Here is a tiny trained network, its code and every weight. The questions are about switching its units off for an input and a class, where a switched-off unit gives its printed mean instead of its output.

import numpy as np


def w(rows, s, z=0):
    codes = np.array(rows[::2]) - 128.0
    scale = np.full(codes.shape[1], s)
    scale[-1] = z or s
    return codes * scale


def norm(h):
    return h / np.sqrt((h * h).mean(-1, keepdims=True) + 1e-5)


def f(y):
    return np.maximum(y, 0)


def log_softmax(a):
    a = a - a.max(-1, keepdims=True)
    return a - np.log(np.exp(a).sum(-1, keepdims=True))


def net(x, mask):
    res = np.array(x, float).reshape(1, 4) / 4 @ E
    u = 0
    for l in range(4):
        y = f(norm(res) @ A[l][:, :-1].T + A[l][:, -1])
        res = res + np.where(mask[u : u + 7], y, B[l][:, -1]) @ B[l][:, :-1]
        u += 7
    return log_softmax(norm(res)[-1] @ U[:, :-1].T + U[:, -1])


A, B = {}, {}
E = w([
[147,147,124,130,217],'x0',
[131,128,127,126,128],'x1',
[46,64,159,73,131],'x2',
[162,88,254,71,82],'x3',
],0.0083)
A[0] = w([
[187,64,108,132,180,79],'L0N0',
[204,251,154,55,212,133],'L0N1',
[119,129,118,140,179,214],'L0N2',
[146,130,107,61,152,148],'L0N3',
[148,112,125,109,83,40],'L0N4',
[151,203,153,85,135,253],'L0N5',
[139,87,118,132,189,125],'L0N6',
],0.011,0.0022)
B[0] = w([
[142,133,133,153,210,165],'L0N0',
[65,111,202,120,118,255],'L0N1',
[143,145,253,96,203,204],'L0N2',
[22,67,146,176,150,160],'L0N3',
[117,10,93,173,160,157],'L0N4',
[133,176,168,128,143,198],'L0N5',
[127,48,110,201,201,181],'L0N6',
],0.0072,0.0061)
A[1] = w([
[107,104,251,129,152,220],'L1N0',
[158,76,72,156,5,95],'L1N1',
[123,187,120,68,170,101],'L1N2',
[131,160,97,91,208,253],'L1N3',
[254,169,111,196,104,46],'L1N4',
[207,107,206,154,98,133],'L1N5',
[148,110,48,179,212,156],'L1N6',
],0.0072,0.0018)
B[1] = w([
[189,211,95,134,112,255],'L1N0',
[140,72,243,229,147,169],'L1N1',
[96,75,113,160,62,141],'L1N2',
[164,147,99,167,37,183],'L1N3',
[78,190,230,113,129,159],'L1N4',
[147,187,9,127,104,183],'L1N5',
[148,74,82,3,41,188],'L1N6',
],0.0063,0.0078)
A[2] = w([
[68,25,182,49,127,150],'L2N0',
[153,56,39,241,57,243],'L2N1',
[158,224,131,154,78,85],'L2N2',
[255,166,224,84,112,48],'L2N3',
[214,171,170,126,18,40],'L2N4',
[224,144,30,108,217,215],'L2N5',
[70,9,87,8,185,247],'L2N6',
],0.0063,0.0012)
B[2] = w([
[165,148,50,221,145,218],'L2N0',
[174,6,205,71,172,223],'L2N1',
[124,108,51,175,128,225],'L2N2',
[97,125,111,101,105,254],'L2N3',
[72,142,147,118,168,241],'L2N4',
[70,95,144,90,121,195],'L2N5',
[177,200,133,138,103,233],'L2N6',
],0.011,0.0047)
A[3] = w([
[89,169,106,215,158,154],'L3N0',
[111,214,146,111,91,155],'L3N1',
[96,182,124,123,145,139],'L3N2',
[150,107,76,131,156,186],'L3N3',
[131,147,99,108,156,95],'L3N4',
[88,157,152,109,193,99],'L3N5',
[115,127,101,10,103,253],'L3N6',
],0.012,0.0019)
B[3] = w([
[184,167,126,141,93,254],'L3N0',
[146,130,43,45,147,217],'L3N1',
[125,79,170,198,140,204],'L3N2',
[118,162,141,59,138,184],'L3N3',
[109,92,132,83,83,159],'L3N4',
[94,10,147,178,96,204],'L3N5',
[2,174,159,64,112,194],'L3N6',
],0.0089,0.0069)
U = w([
[107,64,212,200,144,195],'0',
[135,246,78,157,107,162],'1',
[43,154,134,22,133,3],'2',
],0.014,0.0014)

Each question gives the input, the list of numbers given to net, and the class t.
The units are the neurons (one row each of A and B). Each row of codes is followed by its name. A weight is (code - 128) times the scale printed after its matrix; where a second scale follows, it is the last column's (A, B and U).
mask holds one flag per neuron, layer by layer. A switched-off neuron (its flag False) gives its mean, the last column of its row in B, instead of its output. The means were averaged over made-up inputs and are rounded, as every weight is.
A unit's drop is (log p(t) with every unit on - log p(t) with that unit switched off) / (log p(t) with every unit on - log p(t) with every unit switched off).
The circuit of an input: a set's keep is (log p(t) with only the set's units on - log p(t) with every unit switched off) / (log p(t) with every unit on - log p(t) with every unit switched off). Starting from the 12 units with the biggest drops (on a tie, the unit counted first), units are removed one at a time, each time the one whose removal leaves the highest keep (on an exact tie, the one counted first), for as long as the keep stays at least 0.8.
circuit, biggest first: the units of the circuit, biggest drop first
most important unit: the unit with the biggest drop
top k neurons: the k neurons with the biggest drops, biggest first
k most important neurons of layer l: the k neurons of layer l with the biggest drops, biggest first
drop when u is switched off: that unit's drop, to one decimal
input [2,8,-5,-6], class 2: circuit, biggest first	L1N6; L2N5
input [-2,2,-4,3], class 1: most important unit	L2N2
input [0,-2,3,1], class 1: top 4 neurons	L0N2; L0N5; L1N3; L1N5
input [5,7,8,-2], class 1: circuit, biggest first	L2N0; L2N6
input [7,-6,0,-6], class 0: circuit, biggest first	L0N2; L3N5
input [-3,-7,3,-2], class 0: top 4 neurons	L0N2; L0N1; L2N1; L0N5
input [6,7,7,-2], class 1: top 4 neurons	L2N0; L2N6; L1N6; L2N1
input [-3,-2,4,4], class 1: 2 most important neurons of layer 0	L0N2; L0N4
input [8,-3,-3,-8], class 0: circuit, biggest first	L0N2; L3N5; L1N0
input [-7,-7,-6,0], class 0: top 2 neurons	L1N1; L0N2
input [5,1,-6,5], class 1: top 3 neurons	L1N0; L2N1; L1N6
input [4,8,1,7], class 2: top 3 neurons	L1N0; L2N3; L3N1
input [5,-6,7,-6], class 1: 3 most important neurons of layer 2	L2N6; L2N1; L2N0
input [-2,-1,-5,-7], class 2: most important unit	L1N6
input [7,-5,-6,-7], class 0: top 4 neurons	L2N5; L0N2; L0N1; L1N0
input [-6,-1,-7,5], class 1: top 2 neurons	L1N4; L0N5
input [0,5,-3,3], class 1: top 3 neurons	L2N1; L2N2; L1N6
input [-2,-3,-7,5], class 1: top 2 neurons	L2N2; L1N6
input [4,3,-3,-3], class 0: 2 most important neurons of layer 0	L0N1; L0N2
input [4,5,4,-2], class 0: circuit, biggest first	L3N5
input [5,-1,4,-1], class 0: top 2 neurons	L0N2; L3N5
input [4,-6,6,1], class 1: top 2 neurons	L2N0; L0N1
input [-4,-7,-3,-5], class 2: top 2 neurons	L2N1; L1N6
input [-2,0,1,-5], class 2: drop when L1N6 is switched off	0.2
input [5,4,4,-1], class 0: drop when L0N1 is switched off	0.0
input [1,-1,0,5], class 2: drop when L2N0 is switched off	0.1
input [7,-4,-4,0], class 0: drop when L3N5 is switched off	0.1
input [-2,-3,-4,-8], class 2: most important unit	L1N6
